Here is a tiny trained network, its code and every weight. The questions are about switching its units off for an input and a class, where a switched-off unit gives its printed mean instead of its output.

import numpy as np


def w(rows, s, z=0):
    codes = np.array(rows[::2]) - 128.0
    scale = np.full(codes.shape[1], s)
    scale[-1] = z or s
    return codes * scale


def norm(h):
    return h / np.sqrt((h * h).mean(-1, keepdims=True) + 1e-5)


def f(y):
    return np.maximum(y, 0)


def log_softmax(a):
    a = a - a.max(-1, keepdims=True)
    return a - np.log(np.exp(a).sum(-1, keepdims=True))


def net(x, mask):
    res = np.array(x, float).reshape(1, 6) / 4 @ E
    u = 0
    for l in range(3):
        y = f(norm(res) @ A[l][:, :-1].T + A[l][:, -1])
        res = res + np.where(mask[u : u + 8], y, B[l][:, -1]) @ B[l][:, :-1]
        u += 8
    return log_softmax(norm(res)[-1] @ U[:, :-1].T + U[:, -1])


A, B = {}, {}
E = w([
[106,93,130,157,32,94,120,89,67,131,253],'x0',
[78,171,132,154,96,150,118,126,175,30,170],'x1',
[116,41,185,148,57,131,45,163,137,58,100],'x2',
[68,175,158,49,101,121,99,126,97,73,207],'x3',
[194,139,163,110,86,46,171,220,202,175,143],'x4',
[51,128,129,130,109,148,77,169,198,152,136],'x5',
],0.0061)
A[0] = w([
[222,74,134,152,119,75,122,154,192,183,56,19],'L0N1',
[89,66,123,117,56,108,122,169,119,53,175,99],'L0N2',
[171,149,178,45,140,58,157,119,152,255,208,31],'L0N3',
[84,81,105,121,190,121,122,119,11,153,87,82],'L0N4',
[187,100,162,107,182,123,123,100,17,141,42,35],'L0N5',
[73,67,143,198,95,140,136,116,2,165,187,81],'L0N6',
[40,135,166,148,136,198,131,119,183,135,64,56],'L0N7',
[103,192,130,163,213,115,144,101,65,143,183,3],'L0N8',
],0.0068,0.0035)
B[0] = w([
[222,138,172,187,93,185,208,65,241,219,106,253],'L0N1',
[172,155,185,114,99,193,104,84,153,42,190,234],'L0N2',
[134,211,45,134,60,179,70,246,72,145,169,241],'L0N3',
[108,168,191,67,138,232,75,98,83,162,91,203],'L0N4',
[162,98,102,45,28,220,85,149,60,93,33,220],'L0N5',
[161,91,123,188,109,55,39,10,147,218,181,243],'L0N6',
[129,137,2,98,137,76,66,103,184,110,85,195],'L0N7',
[215,156,58,77,125,185,233,70,236,91,131,180],'L0N8',
],0.0058,0.0051)
A[1] = w([
[169,138,115,138,131,164,133,121,118,170,108,123],'L1N1',
[46,102,101,174,229,94,118,164,169,97,59,83],'L1N2',
[163,66,175,192,125,94,215,213,144,197,57,21],'L1N3',
[104,157,116,98,129,64,181,253,75,173,184,108],'L1N4',
[58,109,218,129,138,118,108,171,172,13,148,1],'L1N5',
[136,86,133,105,200,122,153,149,16,131,79,31],'L1N6',
[122,130,174,133,128,150,75,157,161,129,115,150],'L1N7',
[121,172,189,91,193,62,148,168,97,134,138,61],'L1N8',
],0.012,0.0023)
B[1] = w([
[121,132,220,122,145,94,124,172,166,98,107,244],'L1N1',
[62,52,15,85,162,170,44,146,182,123,149,179],'L1N2',
[238,44,205,83,212,49,168,236,178,72,142,254],'L1N3',
[179,228,18,213,125,228,70,132,79,238,160,205],'L1N4',
[72,212,198,136,7,35,150,179,154,107,87,207],'L1N5',
[148,107,166,153,53,238,165,89,66,142,56,161],'L1N6',
[118,210,115,156,139,141,170,96,126,98,151,198],'L1N7',
[176,122,87,173,168,186,135,72,158,186,137,138],'L1N8',
],0.011,0.0073)
A[2] = w([
[161,113,167,135,78,90,128,140,80,148,123,113],'L2N1',
[111,117,125,71,131,91,152,127,18,148,47,80],'L2N2',
[116,174,90,138,196,92,251,98,108,98,128,85],'L2N3',
[86,127,155,160,79,54,119,103,98,122,134,134],'L2N4',
[57,106,82,103,137,110,154,156,127,160,99,3],'L2N5',
[113,26,117,180,113,76,130,88,32,115,221,51],'L2N6',
[145,101,109,164,143,148,169,120,85,173,83,64],'L2N7',
[50,99,119,102,213,109,123,74,86,223,142,68],'L2N8',
],0.013,0.0021)
B[2] = w([
[76,136,83,128,197,148,144,109,140,85,116,233],'L2N1',
[138,110,156,179,82,216,159,108,105,107,95,182],'L2N2',
[84,101,93,91,172,105,194,160,29,106,155,155],'L2N3',
[155,124,142,181,115,56,150,127,96,125,122,253],'L2N4',
[109,101,92,164,180,145,88,126,104,81,128,158],'L2N5',
[148,61,152,186,250,131,62,50,133,154,154,223],'L2N6',
[87,153,162,79,50,150,103,112,102,105,155,183],'L2N7',
[112,96,164,82,57,62,157,162,162,191,111,169],'L2N8',
],0.014,0.0056)
U = w([
[26,81,13,95,162,154,45,153,202,71,85,132],'0',
[86,118,67,62,183,125,242,120,34,93,180,56],'1',
[96,86,160,61,55,86,140,96,147,230,132,2],'2',
[154,63,159,222,184,83,64,9,99,130,200,149],'3',
[75,202,178,193,5,21,130,148,141,22,125,118],'4',
[135,101,189,106,72,254,149,84,67,78,39,196],'5',
[183,232,43,171,117,194,101,187,95,222,189,132],'6',
[252,60,187,122,200,95,175,237,190,88,105,176],'7',
],0.0098,0.0029)

Each question gives the input, the list of numbers given to net, and the class t.
The units are the neurons (one row each of A and B). Each row of codes is followed by its name. A weight is (code - 128) times the scale printed after its matrix; where a second scale follows, it is the last column's (A, B and U).
mask holds one flag per neuron, layer by layer. A switched-off neuron (its flag False) gives its mean, the last column of its row in B, instead of its output. The means were averaged over made-up inputs and are rounded, as every weight is.
A unit's drop is (log p(t) with every unit on - log p(t) with that unit switched off) / (log p(t) with every unit on - log p(t) with every unit switched off).
The circuit of an input: a set's keep is (log p(t) with only the set's units on - log p(t) with every unit switched off) / (log p(t) with every unit on - log p(t) with every unit switched off). Starting from the 12 units with the biggest drops (on a tie, the unit counted first), units are removed one at a time, each time the one whose removal leaves the highest keep (on an exact tie, the one counted first), for as long as the keep stays at least 0.8.
units of the circuit, in order: the units of the circuit, biggest drop first
most important unit: the unit with the biggest drop
top k neurons: the k neurons with the biggest drops, biggest first
k most important neurons of layer l: the k neurons of layer l with the biggest drops, biggest first
drop when u is switched off: that unit's drop, to one decimal
input [-2,-6,5,1,-4,7], class 0: most important unit	L0N7
input [2,-6,-3,-6,-3,4], class 5: top 3 neurons	[L0N4 L0N5 L2N7]
input [4,-5,3,6,-1,6], class 3: top 2 neurons	[L0N6 L2N6]
input [-8,8,6,-1,-3,-4], class 0: units of the circuit, in order	[L1N2 L0N7]
input [-1,-4,2,5,3,-5], class 6: units of the circuit, in order	[L0N3 L1N4]
input [-1,8,2,-5,-4,-2], class 0: top 2 neurons	[L1N2 L0N7]
input [2,8,-3,-5,1,2], class 0: 2 most important neurons of layer 0	[L0N2 L0N7]
input [1,6,-3,-1,-6,-8], class 1: top 2 neurons	[L0N8 L2N3]
input [-5,1,3,-1,1,6], class 0: top 2 neurons	[L0N7 L1N2]
input [4,3,-5,3,0,6], class 6: units of the circuit, in order	[L1N5 L2N6]
input [0,3,-6,-8,-4,-2], class 5: 2 most important neurons of layer 0	[L0N1 L0N2]
input [-7,5,4,7,-4,7], class 4: top 2 neurons	[L1N5 L0N2]
input [0,-3,-7,6,-4,0], class 1: top 2 neurons	[L0N8 L2N3]
input [2,8,-6,8,7,8], class 6: units of the circuit, in order	[L1N4]
input [3,-4,-8,3,-3,-7], class 5: 2 most important neurons of layer 0	[L0N5 L0N4]
input [6,8,-4,-3,2,2], class 3: top 3 neurons	[L1N1 L0N6 L2N6]
input [7,2,-5,7,3,4], class 6: top 2 neurons	[L1N4 L0N3]
input [5,-3,-8,1,-6,-7], class 5: 2 most important neurons of layer 0	[L0N4 L0N5]
input [1,4,0,-4,-8,-8], class 5: drop when L1N3 is switched off	0.0
input [-5,7,7,5,-6,4], class 4: units of the circuit, in order	[L1N5]
input [-6,5,-8,-2,4,7], class 0: drop when L1N2 is switched off	0.6
input [7,6,-6,8,7,-7], class 6: drop when L1N4 is switched off	0.1
